-1.352	-1.972	-1.295	1.851
-1.060	-1.079	-0.298	0.003
result: -1.060

66.04	135.45	108.47	-174.32	34.24	3.34
63.10	90.59	73.74	-149.82	46.20	-6.48
42.62	152.25	149.76	-194.18	81.40	33.01
result: 34.24

-12.257	-11.997	0.828	-7.348	12.195	5.430 result: 12.195

-0.04	-0.12	-0.09	-0.03	-0.21
0.13	0.03	0.03	0.03	0.14
result: -0.21

-12.244	4.949	8.500	12.558	2.442	6.083	3.561 result: 2.442

0.089	0.040	0.096	0.068	-0.137	0.168 result: -0.137

-0.04	-0.03	-0.03	-0.06	-0.15	-0.08
-0.02	-0.15	0.01	-0.05	-0.01	-0.06
0.15	-0.01	-0.11	-0.08	0.00	-0.12
result: -0.15

-0.34	-1.13	-0.62	1.15	-0.20	1.45	-0.88 result: -0.20
---
[[-1.28  1.65  5.28 -0.09 -4.14]
 [ 1.15  0.07  0.51  0.67 -0.88]
 [ 3.46 -4.62  0.51  3.84 -4.53]] | 5.28, -4.62

[1.03 5.42 0.63 0.01 0.91] | 5.42, 0.01

[[ 6.06 -0.19 -0.37  1.05  2.94  1.92  0.11]
 [-0.75 -5.06  1.36  3.06  1.94  3.74 -0.09]
 [ 1.45  0.59 -2.69 -1.96  1.13 -0.34 -1.56]] | 6.06, -5.06

[-4.33 -3.56 -7.16  1.50  0.43  1.16] | 1.50, -7.16

[ 5.83  1.85  4.30  4.82 -1.89 -0.56 -3.27] | 5.83, -3.27

[-6.15  5.93 -0.43  3.30 -1.03 -1.67] | 5.93, -6.15
---
Input: [[3007, 3744, 8119, 6406, 8555, 4170, 2209], [4811, 4191, 1923, 2379, 2719, 3342, 6158]]
Output: 2209
Input: [[21, 99, 76, 40], [44, 54, 37, 78], [42, 16, 48, 83]]
Output: 78
Input: [[4, 7, 6, 2, 7], [2, 0, 6, 5, 5]]
Output: 7
Input: [[849, 363, 807, 520, 103], [828, 435, 245, 260, 260]]
Output: 103
Input: [[31, 54, 53, 37, 9, 80, 35], [29, 49, 43, 30, 57, 88, 51]]
Output: 35
Input: [[6, 8, 3, 5], [4, 2, 8, 5]]
Output: 5
---
[-30  30  43 -41  -8] value 30

[[676 196 959 708]
 [302 897 768 945]] value 302

[ 550 -830 -898 -182  521 -390  115] value -182

[-38  45  21  24   6 -24] value 21

[0 3 7 5 5 3] value 7

[[7 7 5 7]
 [4 5 5 4]
 [1 2 4 5]] value 1

[[  6  -8   6  -6   7  25   9]
 [-44  28 -25   0   2  10 -43]
 [ -7  16  21  22  33   9  -4]] value 22
---
[ 6.14  3.30  2.58 -4.16  0.73  5.38 -4.59] -> 6.14
[-0.11  2.11  1.91  5.99 -0.76  5.22] -> -0.11
[ 0.22 -6.87 -2.17 -1.17  2.44] -> 0.22
[ 3.11  5.76 -1.06  7.40  1.13  3.73 -2.38] -> 3.11
[-7.28 -0.69 -5.10  3.04 -4.39] -> -7.28
[ 2.28 -1.62  6.45  7.00] -> 2.28
[ 0.73  5.11 -1.60 -6.44  0.98 -4.23  2.04] -> 0.73
[ 1.17  2.28 -1.10 -5.34] -> 1.17
[-1.87 -2.37 -3.62 -5.91] -> -1.87
[ 0.93  3.56  4.79 -5.40  3.11 -2.73  2.96] -> 0.93
---
array([[-1.24, -0.94,  0.08, -0.95, -0.70, -0.89],
       [ 1.49,  0.23,  1.03, -0.23, -0.63,  0.01],
       [ 0.34, -0.43,  0.16, -0.27, -0.12,  0.13]]) -> 1.03

array([[ 2.218, -1.718,  0.941,  0.894, -1.413],
       [ 2.156, -1.851,  1.137,  1.289, -1.281],
       [-0.493, -1.665, -1.330, -0.703, -2.089]]) -> 1.137

array([[-126.155,  -34.157,   77.043, -155.938,  138.306],
       [-100.412,   14.350,   65.965,  -45.556,  112.488],
       [-103.180, -209.003,   70.446,  -31.342,  217.641]]) -> 65.965

array([[-0.036, -0.104, -0.056, -0.061, -0.064, -0.030, -0.038],
       [ 0.153, -0.056,  0.052,  0.076, -0.083, -0.078,  0.089],
       [-0.050, -0.160, -0.156, -0.193,  0.074, -0.177, -0.115]]) -> 0.052

array([[  65.84,   -3.02,  108.73,  -51.40,  -97.84,   20.31,   13.16],
       [  -5.09,   -9.41,  154.47,   52.38,  -14.77, -117.26,  150.51],
       [-170.03,   18.89,  -44.14, -102.19,   -1.75,  122.31,   44.76]]) -> 154.47

array([[ 0.010,  0.052,  0.063,  0.133,  0.008, -0.135, -0.046],
       [-0.075, -0.063,  0.019,  0.023, -0.170,  0.119, -0.133],
       [-0.108, -0.127,  0.106, -0.026, -0.132,  0.091, -0.071]]) -> 0.019

array([[  3.883,   3.704,  11.144,   4.572],
       [ 12.676,  -4.003,   3.665,  -0.096],
       [  4.371, -13.850,  -4.527,   0.395]]) -> 3.665
---
[[-973 -404 -517  322  473  418]
 [ 634 -627  291  611  836  707]
 [ 634  638 -171  -40  473  755]] | 638

[-45 -26  22  26  47  -3 -21] | -26

[8274 1696 6834 6564] | 1696

[58 17 34 77 47 25] | 17

[7 2 2 2 2] | 2

[6 1 5 7] | 1
